Here is a tiny trained network, its code and every weight. The questions are about switching its units off for an input and a target symbol, where a switched-off unit gives its printed mean instead of its output.

import numpy as np


def w(rows, s, z=0):
    codes = np.array(rows[::2]) - 128.0
    scale = np.full(codes.shape[1], s)
    scale[-1] = z or s
    return codes * scale


def f(y):
    return np.maximum(y, 0)


def softmax(a):
    e = np.exp(a - a.max(-1, keepdims=True))
    return e / e.sum(-1, keepdims=True)


def log_softmax(a):
    a = a - a.max(-1, keepdims=True)
    return a - np.log(np.exp(a).sum(-1, keepdims=True))


def net(x, mask):
    ids = ['ΓΩεζηλτ'.index(c) for c in x.split()]
    T = len(ids)
    res = E[ids] + P[:T]
    r = res
    for j in range(2):
        rows = slice(3 * j, 3 * j + 3)
        q, k, v = (r @ M[0][rows].T for M in (Q, K, V))
        z = softmax(np.where(np.tri(T) > 0, q @ k.T / 3**0.5, -1e9)) @ v
        o = O[0][rows]
        res = res + np.where(mask[j], z, o[:, -1]) @ o[:, :-1]
    y = f(res @ A[0][:, :-1].T + A[0][:, -1])
    res = res + np.where(mask[2:26], y, B[0][:, -1]) @ B[0][:, :-1]
    return log_softmax(res[-1] @ U[:, :-1].T + U[:, -1])


Q, K, V, O, A, B = {}, {}, {}, {}, {}, {}
E = w([
[165,86,129,61],'Γ',
[168,154,132,131],'Ω',
[72,168,161,146],'ε',
[183,63,133,60],'ζ',
[131,121,75,239],'η',
[59,69,151,110],'λ',
[146,7,87,192],'τ',
],0.018)
P = w([
[100,78,197,140],'0',
[107,108,116,14],'1',
[81,130,23,29],'2',
[96,141,32,65],'3',
[134,166,32,94],'4',
[68,179,2,79],'5',
],0.0037)
Q[0] = w([
[64,167,96,44],'head 0',
[58,178,128,126],'head 0',
[160,124,96,49],'head 0',
[188,181,48,63],'head 1',
[212,135,170,254],'head 1',
[147,37,168,67],'head 1',
],0.0082)
K[0] = w([
[152,122,80,172],'head 0',
[207,137,68,120],'head 0',
[61,97,56,168],'head 0',
[212,121,122,117],'head 1',
[122,132,90,3],'head 1',
[243,227,104,139],'head 1',
],0.011)
V[0] = w([
[103,169,139,190],'head 0',
[197,214,192,127],'head 0',
[205,142,11,206],'head 0',
[105,72,98,96],'head 1',
[121,168,102,137],'head 1',
[115,84,62,135],'head 1',
],0.011)
O[0] = w([
[92,243,75,23,122],'head 0',
[227,100,2,111,85],'head 0',
[228,129,212,151,2],'head 0',
[57,51,171,10,145],'head 1',
[105,163,148,142,117],'head 1',
[101,128,174,91,114],'head 1',
],0.0074,0.0055)
A[0] = w([
[233,86,98,112,52],'neuron 0',
[92,148,120,111,183],'neuron 1',
[118,208,132,183,108],'neuron 2',
[77,151,124,252,46],'neuron 3',
[126,154,113,93,204],'neuron 4',
[156,76,163,207,26],'neuron 5',
[116,111,102,60,87],'neuron 6',
[89,104,48,146,16],'neuron 7',
[173,86,110,45,142],'neuron 8',
[162,191,124,37,14],'neuron 9',
[115,110,65,143,85],'neuron 10',
[154,154,168,114,232],'neuron 11',
[170,125,155,183,34],'neuron 12',
[124,85,61,173,73],'neuron 13',
[144,134,145,190,149],'neuron 14',
[183,192,147,92,93],'neuron 15',
[101,137,171,102,56],'neuron 16',
[166,99,136,111,65],'neuron 17',
[82,73,7,175,2],'neuron 18',
[177,115,189,204,31],'neuron 19',
[122,140,155,96,51],'neuron 20',
[71,147,155,116,159],'neuron 21',
[145,68,94,105,47],'neuron 22',
[133,160,70,86,40],'neuron 23',
],0.011,0.006)
B[0] = w([
[174,48,127,108,156],'neuron 0',
[123,143,99,100,249],'neuron 1',
[172,145,147,140,191],'neuron 2',
[77,155,125,168,197],'neuron 3',
[140,139,94,117,225],'neuron 4',
[147,201,130,93,140],'neuron 5',
[158,137,159,172,204],'neuron 6',
[145,171,178,134,183],'neuron 7',
[45,159,145,254,228],'neuron 8',
[139,172,178,196,154],'neuron 9',
[153,162,144,118,171],'neuron 10',
[168,117,106,108,181],'neuron 11',
[88,150,120,114,133],'neuron 12',
[143,144,174,67,158],'neuron 13',
[174,119,129,149,150],'neuron 14',
[103,156,177,143,148],'neuron 15',
[152,136,124,100,156],'neuron 16',
[130,130,153,171,140],'neuron 17',
[156,170,165,108,210],'neuron 18',
[123,165,152,65,136],'neuron 19',
[118,125,102,139,137],'neuron 20',
[129,107,124,93,254],'neuron 21',
[99,121,146,121,171],'neuron 22',
[115,136,149,173,167],'neuron 23',
],0.0096,0.0067)
U = w([
[91,105,121,192,98],'Γ',
[219,96,3,120,255],'Ω',
[93,229,55,152,163],'ε',
[85,121,115,205,111],'ζ',
[168,193,180,109,32],'η',
[61,163,49,53,150],'λ',
[132,125,151,36,73],'τ',
],0.0057,0.0048)

Each question gives the input, a string of symbols that net reads in full, and the target symbol t.
The units are the heads (3 rows each of Q, K, V and O) and the neurons (one row each of A and B). Each row of codes is followed by its name. A weight is (code - 128) times the scale printed after its matrix; where a second scale follows, it is the last column's (O, A, B and U).
mask holds one flag per unit, heads first, then neurons. A switched-off unit (its flag False) gives its mean, the last column of its rows in O or B, instead of its output. The means were averaged over made-up inputs and are rounded, as every weight is.
A unit's drop is (log p(t) with every unit on - log p(t) with that unit switched off) / (log p(t) with every unit on - log p(t) with every unit switched off).
The circuit of an input: a set's keep is (log p(t) with only the set's units on - log p(t) with every unit switched off) / (log p(t) with every unit on - log p(t) with every unit switched off). Starting from the 12 units with the biggest drops (on a tie, the unit counted first), units are removed one at a time, each time the one whose removal leaves the highest keep (on an exact tie, the one counted first), for as long as the keep stays at least 0.8.
circuit, biggest first: the units of the circuit, biggest drop first
top k neurons: the k neurons with the biggest drops, biggest first
which heads matter: for each layer, one digit per head in row order, 1 if its drop is at least 0.15 and else 0, layers parted by /
drop when u is switched off: that unit's drop, to one decimal
input Γ ζ η, target η: which heads matter => 10
input ζ ζ ε Γ, target ζ: which heads matter => 01
input ζ Γ η Γ, target η: which heads matter => 10
input Γ λ ε τ τ ε, target τ: which heads matter => 11
input ε ζ ζ, target ζ: which heads matter => 00
input η λ ζ τ, target τ: which heads matter => 11
input Ω Γ Ω, target Ω: circuit, biggest first => head 0; neuron 0
input ε ε Γ, target ε: which heads matter => 10
input Γ τ λ, target τ: which heads matter => 11
input Γ η ε η Γ, target η: top 2 neurons => neuron 9; neuron 15
input Γ Γ ζ, target Γ: top neuron => neuron 8
input ε Ω ε τ τ, target η: drop when head 0 is switched off => 0.0
input ε ε τ η τ ε, target τ: drop when head 1 is switched off => 0.2
input ε ε ε τ, target η: drop when neuron 18 is switched off => 0.4
input ε ε ε ε Γ, target ε: drop when head 0 is switched off => 0.7
